Below are the code and all the weights of a small trained network. Each question names an input and a target symbol and asks about switching units off, where a switched-off unit gives its printed mean instead of its output.

import numpy as np


def w(rows, s, z=0):
    codes = np.array(rows[::2]) - 128.0
    scale = np.full(codes.shape[1], s)
    scale[-1] = z or s
    return codes * scale


def norm(h):
    return h / np.sqrt((h * h).mean(-1, keepdims=True) + 1e-5)


def f(y):
    return y / 2 * (1 + np.tanh(0.7978845608 * (y + 0.044715 * y**3)))


def softmax(a):
    e = np.exp(a - a.max(-1, keepdims=True))
    return e / e.sum(-1, keepdims=True)


def log_softmax(a):
    a = a - a.max(-1, keepdims=True)
    return a - np.log(np.exp(a).sum(-1, keepdims=True))


def net(x, mask):
    ids = ['βδζμξπτψω'.index(c) for c in x.split()]
    T = len(ids)
    res = E[ids] + P[:T]
    u = 0
    for l in range(2):
        q, k, v = (norm(res) @ M[l].T for M in (Q, K, V))
        z = softmax(np.where(np.tri(T) > 0, q @ k.T / 3**0.5, -1e9)) @ v
        res = res + np.where(mask[u], z, O[l][:, -1]) @ O[l][:, :-1]
        u += 1
        y = f(norm(res) @ A[l][:, :-1].T + A[l][:, -1])
        res = res + np.where(mask[u : u + 4], y, B[l][:, -1]) @ B[l][:, :-1]
        u += 4
    return log_softmax(norm(res)[-1] @ U[:, :-1].T + U[:, -1])


Q, K, V, O, A, B = {}, {}, {}, {}, {}, {}
E = w([
[119,111,137,171,85,77,111,107,147],'β',
[126,116,133,103,118,150,116,67,186],'δ',
[73,105,94,150,207,230,172,95,230],'ζ',
[119,118,157,177,61,252,39,147,38],'μ',
[198,64,33,74,56,252,88,70,150],'ξ',
[234,145,101,158,240,167,129,79,79],'π',
[122,90,206,175,117,146,162,19,195],'τ',
[103,191,163,177,72,145,114,201,77],'ψ',
[84,161,95,147,70,113,245,12,173],'ω',
],0.016)
P = w([
[108,180,214,2,74,101,186,172,178],'0',
[162,191,144,116,73,84,61,91,122],'1',
[142,176,144,130,93,91,74,78,111],'2',
[124,165,127,135,104,96,76,82,97],'3',
[119,163,114,136,103,106,75,79,80],'4',
[119,153,117,155,107,111,85,73,75],'5',
[109,162,118,168,107,103,100,59,65],'6',
[102,168,116,173,103,120,93,50,61],'7',
],0.011)
Q[0] = w([
[125,31,229,42,137,101,59,236,240],'0.h0',
[101,118,147,103,72,81,148,228,170],'0.h0',
[2,139,105,161,25,162,28,58,139],'0.h0',
],0.0054)
K[0] = w([
[134,147,86,255,157,129,17,82,152],'0.h0',
[133,132,122,124,114,81,87,112,179],'0.h0',
[69,125,134,80,67,148,237,104,94],'0.h0',
],0.0082)
V[0] = w([
[149,201,41,152,162,36,208,57,110],'0.h0',
[95,169,92,44,166,85,136,254,114],'0.h0',
[184,255,88,97,80,170,116,107,92],'0.h0',
],0.007)
O[0] = w([
[70,132,86,173,46,147,255,109,77,25],'0.h0',
[99,60,69,119,107,43,71,223,31,78],'0.h0',
[48,226,78,83,48,86,167,162,58,255],'0.h0',
],0.009,0.0048)
A[0] = w([
[200,146,57,251,122,87,94,51,86,254],'0.n0',
[1,83,156,146,157,149,202,121,139,152],'0.n1',
[87,141,204,119,135,182,84,193,53,134],'0.n2',
[104,155,170,75,103,174,206,157,108,144],'0.n3',
],0.0077,0.004)
B[0] = w([
[23,65,168,43,113,106,149,135,172,255],'0.n0',
[157,116,11,77,105,143,79,154,158,155],'0.n1',
[181,82,168,185,92,112,100,46,100,158],'0.n2',
[161,203,75,97,168,97,148,100,66,146],'0.n3',
],0.011,0.0088)
Q[1] = w([
[214,103,136,145,127,141,188,255,153],'1.h0',
[161,108,140,107,206,101,163,171,104],'1.h0',
[161,109,146,135,75,136,93,142,116],'1.h0',
],0.011)
K[1] = w([
[23,145,93,192,52,129,72,2,169],'1.h0',
[83,201,100,141,39,159,96,124,164],'1.h0',
[134,82,114,102,76,116,111,116,93],'1.h0',
],0.0084)
V[1] = w([
[73,104,187,43,126,110,246,116,85],'1.h0',
[81,90,120,139,4,181,157,143,164],'1.h0',
[134,112,207,122,46,73,96,130,124],'1.h0',
],0.011)
O[1] = w([
[149,102,118,60,214,49,100,42,98,254],'1.h0',
[254,82,129,106,62,103,204,134,147,94],'1.h0',
[119,132,149,74,143,170,165,203,136,207],'1.h0',
],0.012,0.0055)
A[1] = w([
[128,52,133,159,83,86,92,114,120,114],'1.n0',
[104,185,230,177,130,143,79,209,119,139],'1.n1',
[2,100,39,98,179,150,236,117,107,254],'1.n2',
[108,198,133,112,144,69,131,160,237,184],'1.n3',
],0.0085,0.0052)
B[1] = w([
[235,221,88,35,67,132,117,232,96,142],'1.n0',
[245,112,2,211,166,63,196,39,194,164],'1.n1',
[143,187,104,191,35,97,62,98,160,254],'1.n2',
[157,203,244,183,129,114,132,233,21,185],'1.n3',
],0.008,0.0096)
U = w([
[177,254,173,91,89,121,107,128,137,219],'β',
[137,100,142,171,70,113,79,132,174,220],'δ',
[44,186,92,145,55,170,208,88,101,186],'ζ',
[114,205,139,177,133,192,130,176,161,104],'μ',
[149,150,131,36,112,182,166,171,164,61],'ξ',
[96,149,138,127,83,88,121,242,110,45],'π',
[217,130,103,168,123,55,198,128,140,107],'τ',
[105,140,122,111,199,93,76,109,124,99],'ψ',
[140,166,214,141,135,172,193,66,188,3],'ω',
],0.009,0.0045)

Each question gives the input, a string of symbols that net reads in full, and the target symbol t.
The units are the heads (3 rows each of Q, K, V and O) and the neurons (one row each of A and B). Each row of codes is followed by its name. A weight is (code - 128) times the scale printed after its matrix; where a second scale follows, it is the last column's (O, A, B and U).
mask holds one flag per unit, layer by layer, with each layer's heads first. A switched-off unit (its flag False) gives its mean, the last column of its rows in O or B, instead of its output. The means were averaged over made-up inputs and are rounded, as every weight is.
A unit's drop is (log p(t) with every unit on - log p(t) with that unit switched off) / (log p(t) with every unit on - log p(t) with every unit switched off).
The circuit of an input: a set's keep is (log p(t) with only the set's units on - log p(t) with every unit switched off) / (log p(t) with every unit on - log p(t) with every unit switched off). Starting from all 10 units, units are removed one at a time, each time the one whose removal leaves the highest keep (on an exact tie, the one counted first), for as long as the keep stays at least 0.8.
circuit, biggest first: the units of the circuit, biggest drop first
most important unit: the unit with the biggest drop
k most important neurons: the k neurons with the biggest drops, biggest first
k most important neurons of layer l: the k neurons of layer l with the biggest drops, biggest first
input δ ζ τ, target ψ: circuit, biggest first : (1.h0; 0.n3)
input ξ ξ ψ ψ ψ μ ζ, target β: 2 most important neurons : (1.n3; 1.n2)
input δ ξ π ζ τ, target ψ: circuit, biggest first : (1.h0; 0.n0)
input π ψ ξ β β ξ ω τ, target ζ: circuit, biggest first : (0.h0)
input ζ ξ ζ ζ δ ξ π, target δ: circuit, biggest first : (0.n0; 1.h0; 0.h0; 0.n1)
input ψ ξ ζ μ ξ π, target π: circuit, biggest first : (0.h0; 1.h0; 0.n0)
input μ β β π ζ, target μ: 2 most important neurons of layer 0 : (0.n0; 0.n3)
input ζ τ π ξ ζ, target δ: circuit, biggest first : (0.h0; 0.n0; 1.h0; 0.n3)
input β ψ β, target π: circuit, biggest first : (0.n0; 0.h0; 1.h0)
input δ δ β β ζ ζ δ ξ, target ψ: 2 most important neurons : (0.n3; 0.n1)
input β μ ξ, target ξ: circuit, biggest first : (1.h0; 0.h0; 0.n0)
input μ ξ π, target μ: circuit, biggest first : (0.h0; 1.h0; 0.n0)
input ξ δ ζ, target β: circuit, biggest first : (1.n3; 0.h0)
input ξ ω μ, target ζ: most important unit : 0.h0
input ζ ξ ζ, target δ: circuit, biggest first : (1.h0; 0.h0; 0.n1)
input μ ζ ζ, target μ: circuit, biggest first : (1.h0; 0.n0; 0.h0)
input τ ζ ξ τ μ ζ μ, target ω: circuit, biggest first : (0.h0; 1.n2)
input τ ζ ζ, target ω: 2 most important neurons : (1.n2; 1.n0)
input δ ξ δ β δ, target ψ: 2 most important neurons : (0.n3; 0.n1)
input π ζ π β ω μ δ δ, target ζ: 2 most important neurons : (0.n0; 0.n3)
input ω ζ ω ξ ω ψ, target τ: most important unit : 1.h0
input π ζ ξ, target ζ: 2 most important neurons : (0.n0; 0.n3)
input δ ξ β δ τ ζ π δ, target ψ: 2 most important neurons : (0.n0; 0.n1)
input ζ ξ ζ ω τ, target ζ: 2 most important neurons : (0.n0; 0.n1)
input ξ π π ψ δ ζ ξ, target ψ: 2 most important neurons : (0.n0; 0.n1)
input π ω ψ ζ β, target ζ: 2 most important neurons : (0.n0; 0.n3)
input τ π μ μ ψ ξ δ, target ω: most important unit : 0.h0
input ζ ω ξ β, target ζ: 2 most important neurons : (0.n0; 0.n1)
input ζ β μ, target δ: 2 most important neurons of layer 1 : (1.n3; 1.n1)
input μ ζ τ β, target μ: 2 most important neurons of layer 0 : (0.n0; 0.n2)
